Questions about the array below.
1) The entry directly below the largest entry?
2) The top-right entry?
3) The entry in the bottom-right corner?
4) The third entry on the diagonal from the top-right corner?
5) The first entry in reading order?
6) The second entry in reading order?
7) The entry in the bottom-left corner?
8) The smallest entry in the first column?
[190 203 172 220 178 28 52 50 32 192 181 98]
[80 215 104 223 199 156 110 30 44 34 187 230]
[215 234 137 70 164 110 96 44 204 35 155 136]
[159 178 113 147 169 58 217 113 103 201 76 106]
[52 79 146 218 184 124 37 215 214 193 92 125]
[48 24 160 228 208 208 217 29 147 176 205 141]
[35 130 163 229 78 32 218 75 223 111 216 192]
[169 226 126 45 169 28 147 83 77 227 106 179]
[192 203 144 83 134 44 215 216 60 35 134 94]
1) 178
2) 98
3) 94
4) 35
5) 190
6) 203
7) 192
8) 35

Questions about the array below. Counting starts at 1.
1) Give the top-right entry.
2) Give the entry at row 1, column 2.
3) Give the top-left entry.
4) Give the entry directly above 50.
5) Give the entry in the bottom-right corner.
6) Give the entry directly above 173.
7) Give the entry just left of 173.
8) Give the entry just right of 139.
[104 66 109 137 177 39]
[203 185 139 160 71 219]
[54 66 116 62 208 50]
[208 173 98 152 58 211]
[207 185 117 116 59 156]
1) 39
2) 66
3) 104
4) 219
5) 156
6) 66
7) 208
8) 160

array([[121, 145, 127, 122, 154, 151, 135, 160, 142,  71, 121, 151, 141,
        131],
       [124, 156, 127, 126,  93, 128, 134, 146, 152,  90, 128, 167, 128,
        130],
       [115, 125, 126, 122, 143, 125, 134, 161, 122, 162, 120, 115,  82,
        131],
       [124, 152, 127, 129,  46, 101, 133, 138, 146, 147, 131, 160,  87,
        128],
       [125, 128, 126, 130, 191, 120, 121, 153, 122,  55, 131, 124, 132,
        127],
       [127, 169, 128, 126,  96, 140, 134, 144, 163,  44, 129, 190, 160,
        129]])
The entry just right of 71 is 121
The 3rd smallest entry is 55
The entry just right of 143?
Answer: 125
The entry just right of 153 -> 122
The maximum is 191
The entry just left of the largest entry?
Answer: 130
The second smallest entry?
Answer: 46
The entry just right of the largest entry: 120
The fourth entry in reading order?
Answer: 122
The first entry in reading order?
Answer: 121
The 3rd largest entry?
Answer: 169
The 2nd largest entry?
Answer: 190
The entry just left of 138?
Answer: 133
The 5th entry in reading order?
Answer: 154
The second entry in reading order?
Answer: 145

A =
array([[ 99, 128, 165, 130, 152, 123, 129, 124, 136, 123, 181],
       [121, 131, 122, 115, 167, 169, 134, 145, 119, 144, 136],
       [123, 129, 189, 124, 128, 173, 178, 132, 127, 121, 126],
       [114, 124, 160, 138, 164, 192, 143, 142, 118, 145, 115],
       [ 99, 138, 162, 128,  87, 136, 155, 130, 107, 123, 124],
       [ 81, 129, 107, 139, 170, 150, 130, 142, 119, 136, 154],
       [112, 138, 217, 123, 131, 165, 170, 133, 133, 126, 136]])
Give the first entry, reading row by row.
99
Give the entry just right of the centre entry.
143
Give the largest entry in the last column.
181
The entry just left of the centre entry: 164
The smallest entry in the last column -> 115
The entry just left of the largest entry -> 138
The first entry of the smallest entry's row: 81
The largest entry in the last row -> 217
Give the bottom-left entry.
112
The entry just left of 150 -> 170
The second largest entry: 192
Give the second entry on the main diagonal.
131
The 2nd entry from the end, reading row by row -> 126
The third entry on the main diagonal -> 189
The entry directly above the centre entry is 173
The bottom-right entry -> 136
Give the entry just right of the largest entry.
123
The largest entry in the first column -> 123
The top entry of the column that holds the largest entry is 165
Give the 4th entry from the end, reading row by row.
133
The entry directly below the centre entry: 136
Give the entry just left of 169.
167
The last entry in the row that holds the smallest entry is 154
The entry just right of the smallest entry -> 129
Give the entry directly above 164.
128

Read these off the array that follows. Rows and columns are numbered from 1.
1) Find the entry in row 1 and column 1.
2) Find the entry in the bottom-right corner.
3) Find the top-right entry.
4) Find the entry in row 1 and column 2.
5) Find the entry directly below 83.
6) Find the entry at row 2, column 1.
7) Find the bottom-left entry.
8) Find the entry in row 1 and column 3.
[[167 144 152 130 173 201 187  89  70 160  68 213]
 [ 93 105  99  63  62  86  43 203  94 181  62  76]
 [181 191  83 128 107 188 149  71 193 187 206  45]
 [201  54 169 177 119 187 151  95 182 108 111 135]
 [166 183  78  46 115 190 191 165 143  48  82  82]
 [208  51 100 109 199  59 115 199 139 182 137 112]
 [143 204 127 105 203  90 159 135 209 152 182  43]
 [ 79  76  72  69 186 167 168 133  51 201 213 151]
 [204 172 102  91  49 102  48 201  85 173 136 140]
 [179 189 175  76 104 177 182 142  95 207 180 152]
 [139 136 178 102  44  64  82  92 208 210 124 166]
 [ 74  76 179 132 153 107 195 139 214 111  75 213]
 [117  92  85 185 186 119 180  61 105 121 180 145]
 [ 84 194  85  76 213 109  64 143 191 149 110 104]
 [145 140 126 173 120 160  85  66 132  60 133 196]]
1) 167
2) 196
3) 213
4) 144
5) 169
6) 93
7) 145
8) 152

[165 39 155 111 108 94 115 155 124 172 48 128 194 69]
The 1st entry from the right -> 69
Find the fourth-last entry.
Answer: 48
The entry just right of 48 -> 128
The entry just left of 172: 124

x = [108 215 70 40]
The 1st entry from the right is 40
The fourth-last entry -> 108
The third largest entry -> 70

W =
128,129,126,128,151,213,214,216,215,214,216,215,213
164,214,213,213,215,214,216,214,215,215,215,213,214
130,129,127,128,139,215,216,215,214,213,213,215,214
128,128,130,128,129,127,128,129,129,131,212,214,214
129,127,128,129,128,150,213,213,214,213,214,215,215
128,128,128,127,129,128,128,128,189,214,214,215,213
133,211,215,214,214,214,215,214,214,215,214,215,215
130,128,126,128,129,152,215,214,213,213,213,214,213
128,127,127,128,129,128,129,129,128,127,128,144,213
127,130,206,214,215,215,214,215,214,215,215,214,215
131,209,213,215,214,215,214,214,215,214,214,214,214
128,129,129,129,128,129,189,215,215,213,216,214,215
127,128,127,128,129,127,128,127,129,129,128,130,183
129,126,128,129,126,130,130,127,128,128,128,149,214
128,128,128,127,127,128,127,128,128,127,153,214,214
128,128,129,129,127,129,129,128,127,126,140,215,213
The smallest entry in the last column: 183
The top-left entry -> 128
The last entry, reading row by row: 213
The 3rd entry on the diagonal from the top-right corner -> 213
The entry directly above 150 is 127
The second entry on the diagonal from the top-right corner is 213
The bottom-left entry: 128
Find the second entry on the main diagonal.
Answer: 214
Find the second entry in reading order.
Answer: 129
Find the smallest entry in the last row.
Answer: 126
The 1st entry on the diagonal from the top-right corner: 213
Find the 3rd entry from the end, reading row by row.
Answer: 140
Find the largest entry in the last row.
Answer: 215
Find the smallest entry in the first row.
Answer: 126
The fifth-last entry, reading row by row is 127

Read these off the row that follows.
1) Find the entry just right of 40.
2) Find the minimum.
[183 111 40 57]
1) 57
2) 40
